Below are the code and all the weights of a small trained network. Each question names an input and a target symbol and asks about switching units off, where a switched-off unit gives its printed mean instead of its output.

import numpy as np


def w(rows, s, z=0):
    codes = np.array(rows[::2]) - 128.0
    scale = np.full(codes.shape[1], s)
    scale[-1] = z or s
    return codes * scale


def norm(h):
    return h / np.sqrt((h * h).mean(-1, keepdims=True) + 1e-5)


def f(y):
    return y / 2 * (1 + np.tanh(0.7978845608 * (y + 0.044715 * y**3)))


def softmax(a):
    e = np.exp(a - a.max(-1, keepdims=True))
    return e / e.sum(-1, keepdims=True)


def log_softmax(a):
    a = a - a.max(-1, keepdims=True)
    return a - np.log(np.exp(a).sum(-1, keepdims=True))


def net(x, mask):
    ids = ['ΘΛΞΠΦΨΩαβγδεζηστ'.index(c) for c in x.split()]
    T = len(ids)
    res = E[ids] + P[:T]
    u = 0
    for l in range(2):
        r = norm(res)
        for j in range(2):
            rows = slice(3 * j, 3 * j + 3)
            q, k, v = (r @ M[l][rows].T for M in (Q, K, V))
            z = softmax(np.where(np.tri(T) > 0, q @ k.T / 3**0.5, -1e9)) @ v
            o = O[l][rows]
            res = res + np.where(mask[u + j], z, o[:, -1]) @ o[:, :-1]
        u += 2
        y = f(norm(res) @ A[l][:, :-1].T + A[l][:, -1])
        res = res + np.where(mask[u : u + 8], y, B[l][:, -1]) @ B[l][:, :-1]
        u += 8
    return log_softmax(norm(res)[-1] @ U[:, :-1].T + U[:, -1])


Q, K, V, O, A, B = {}, {}, {}, {}, {}, {}
E = w([
[87,155,156],'Θ',
[101,62,136],'Λ',
[92,174,137],'Ξ',
[100,65,137],'Π',
[74,149,132],'Φ',
[86,171,120],'Ψ',
[205,159,152],'Ω',
[89,159,156],'α',
[127,255,74],'β',
[75,128,156],'γ',
[69,115,145],'δ',
[203,158,155],'ε',
[99,66,137],'ζ',
[204,155,152],'η',
[192,71,134],'σ',
[69,112,144],'τ',
],0.0025)
P = w([
[32,230,83],'0',
[116,73,196],'1',
[116,249,97],'2',
[115,76,194],'3',
[118,248,95],'4',
[112,75,192],'5',
[117,249,95],'6',
[111,77,191],'7',
],0.0015)
Q[0] = w([
[86,165,153],'0.h0',
[112,124,119],'0.h0',
[144,139,156],'0.h0',
[133,12,126],'0.h1',
[93,98,161],'0.h1',
[128,254,139],'0.h1',
],0.0024)
K[0] = w([
[80,166,124],'0.h0',
[128,140,152],'0.h0',
[128,114,123],'0.h0',
[109,119,254],'0.h1',
[143,175,180],'0.h1',
[121,148,40],'0.h1',
],0.0025)
V[0] = w([
[112,110,123],'0.h0',
[116,115,124],'0.h0',
[121,119,125],'0.h0',
[107,94,3],'0.h1',
[141,142,136],'0.h1',
[188,168,104],'0.h1',
],0.00074)
O[0] = w([
[131,128,112,101],'0.h0',
[135,125,112,110],'0.h0',
[129,127,122,112],'0.h0',
[254,93,85,1],'0.h1',
[125,128,138,150],'0.h1',
[176,105,188,109],'0.h1',
],0.00058,8e-05)
A[0] = w([
[230,170,46,95],'0.n0',
[62,115,165,175],'0.n1',
[100,149,149,192],'0.n2',
[140,132,204,33],'0.n3',
[126,178,134,246],'0.n4',
[109,136,3,60],'0.n5',
[136,174,132,169],'0.n6',
[87,59,158,114],'0.n7',
],0.0061,0.0012)
B[0] = w([
[179,8,121,225],'0.n0',
[200,69,107,251],'0.n1',
[161,82,133,214],'0.n2',
[119,105,3,151],'0.n3',
[199,82,182,252],'0.n4',
[132,77,36,143],'0.n5',
[202,85,156,198],'0.n6',
[236,197,125,187],'0.n7',
],0.0032,0.0015)
Q[1] = w([
[43,122,44],'1.h0',
[130,132,153],'1.h0',
[150,124,135],'1.h0',
[68,202,84],'1.h1',
[216,2,93],'1.h1',
[62,182,202],'1.h1',
],0.008)
K[1] = w([
[22,137,80],'1.h0',
[137,120,135],'1.h0',
[152,115,137],'1.h0',
[232,174,132],'1.h1',
[2,119,70],'1.h1',
[182,112,192],'1.h1',
],0.0085)
V[1] = w([
[129,99,76],'1.h0',
[209,236,82],'1.h0',
[117,144,253],'1.h0',
[105,126,253],'1.h1',
[192,245,105],'1.h1',
[7,155,91],'1.h1',
],0.0019)
O[1] = w([
[141,126,153,89],'1.h0',
[86,65,171,195],'1.h0',
[112,120,35,254],'1.h0',
[130,149,253,164],'1.h1',
[206,208,78,86],'1.h1',
[36,195,119,133],'1.h1',
],0.002,0.00062)
A[1] = w([
[176,65,137,143],'1.n0',
[95,26,55,183],'1.n1',
[165,137,157,124],'1.n2',
[98,161,138,4],'1.n3',
[68,117,233,170],'1.n4',
[52,253,100,107],'1.n5',
[79,162,133,31],'1.n6',
[197,107,130,108],'1.n7',
],0.0035,0.0028)
B[1] = w([
[83,198,130,255],'1.n0',
[99,180,4,175],'1.n1',
[73,143,120,180],'1.n2',
[188,144,178,46],'1.n3',
[112,45,18,169],'1.n4',
[212,101,218,69],'1.n5',
[186,132,207,48],'1.n6',
[53,170,193,212],'1.n7',
],0.002,0.0018)
U = w([
[139,134,180,194],'Θ',
[113,143,76,93],'Λ',
[157,194,195,228],'Ξ',
[109,145,64,122],'Π',
[27,184,148,179],'Φ',
[101,228,138,216],'Ψ',
[181,112,142,122],'Ω',
[143,137,179,176],'α',
[224,219,61,4],'β',
[68,53,216,82],'γ',
[51,90,114,63],'δ',
[188,112,144,80],'ε',
[104,149,53,154],'ζ',
[197,105,146,92],'η',
[155,4,66,121],'σ',
[66,98,113,99],'τ',
],0.015,0.0012)

Each question gives the input, a string of symbols that net reads in full, and the target symbol t.
The units are the heads (3 rows each of Q, K, V and O) and the neurons (one row each of A and B). Each row of codes is followed by its name. A weight is (code - 128) times the scale printed after its matrix; where a second scale follows, it is the last column's (O, A, B and U).
mask holds one flag per unit, layer by layer, with each layer's heads first. A switched-off unit (its flag False) gives its mean, the last column of its rows in O or B, instead of its output. The means were averaged over made-up inputs and are rounded, as every weight is.
A unit's drop is (log p(t) with every unit on - log p(t) with that unit switched off) / (log p(t) with every unit on - log p(t) with every unit switched off).
The circuit of an input: a set's keep is (log p(t) with only the set's units on - log p(t) with every unit switched off) / (log p(t) with every unit on - log p(t) with every unit switched off). Starting from the 12 units with the biggest drops (on a tie, the unit counted first), units are removed one at a time, each time the one whose removal leaves the highest keep (on an exact tie, the one counted first), for as long as the keep stays at least 0.8.
circuit, biggest first: the units of the circuit, biggest drop first
most important unit: the unit with the biggest drop
k most important neurons: the k neurons with the biggest drops, biggest first
k most important neurons of layer l: the k neurons of layer l with the biggest drops, biggest first
input σ σ Φ α, target σ: circuit, biggest first => 0.n1, 0.n3
input σ τ Φ Ψ β η, target σ: 2 most important neurons of layer 0 => 0.n4, 0.n3
input σ Φ σ σ ε δ, target σ: most important unit => 0.n1
input Ψ γ γ σ ζ Φ, target Ψ: circuit, biggest first => 0.n7, 0.n0
input σ Π η Ψ β Θ, target σ: circuit, biggest first => 0.n3, 0.n7
input Ξ Ξ η Ω γ β β Φ, target Ξ: 2 most important neurons => 0.n7, 0.n0
input γ ζ Ψ β, target γ: 2 most important neurons => 0.n3, 0.n7
input Ξ α β Ψ σ Λ, target Ξ: 2 most important neurons => 0.n7, 0.n0
input σ β Θ Ω β γ σ β, target σ: 4 most important neurons of layer 0 => 0.n0, 0.n4, 0.n6, 0.n7
input β ε τ Ξ, target β: circuit, biggest first => 0.n1, 1.h1, 0.n0
input Φ Φ σ β, target Φ: 3 most important neurons => 0.n7, 0.n5, 0.n1
input β β Λ Ω Ψ ε β ε, target β: 3 most important neurons => 0.n3, 0.n1, 0.n7
input β β Φ Π, target β: circuit, biggest first => 0.n7, 1.h1, 0.n0
input σ β γ η, target σ: most important unit => 1.h1
input Ψ σ Π σ σ β, target Ψ: 4 most important neurons => 0.n7, 0.n5, 0.n1, 0.n3
input Φ σ β Ξ, target Φ: 2 most important neurons => 0.n0, 0.n1
input Φ Ψ α τ δ Π Ψ δ, target Φ: 3 most important neurons => 0.n0, 0.n7, 0.n4
input σ σ σ δ, target σ: 4 most important neurons of layer 0 => 0.n1, 0.n4, 0.n3, 0.n7
input β σ η σ σ η, target β: 3 most important neurons of layer 0 => 0.n3, 0.n7, 0.n1
input Ξ Ξ δ β, target Ξ: 3 most important neurons => 0.n0, 0.n3, 1.n1
input Ω β Ξ, target Ξ: most important unit => 1.n1
input σ γ γ η Λ α, target σ: 3 most important neurons of layer 0 => 0.n1, 0.n3, 0.n4
input Φ β Φ σ, target Φ: 4 most important neurons => 0.n4, 0.n0, 0.n6, 0.n7
input Ξ Φ γ β, target Ξ: 3 most important neurons of layer 0 => 0.n0, 0.n3, 0.n1
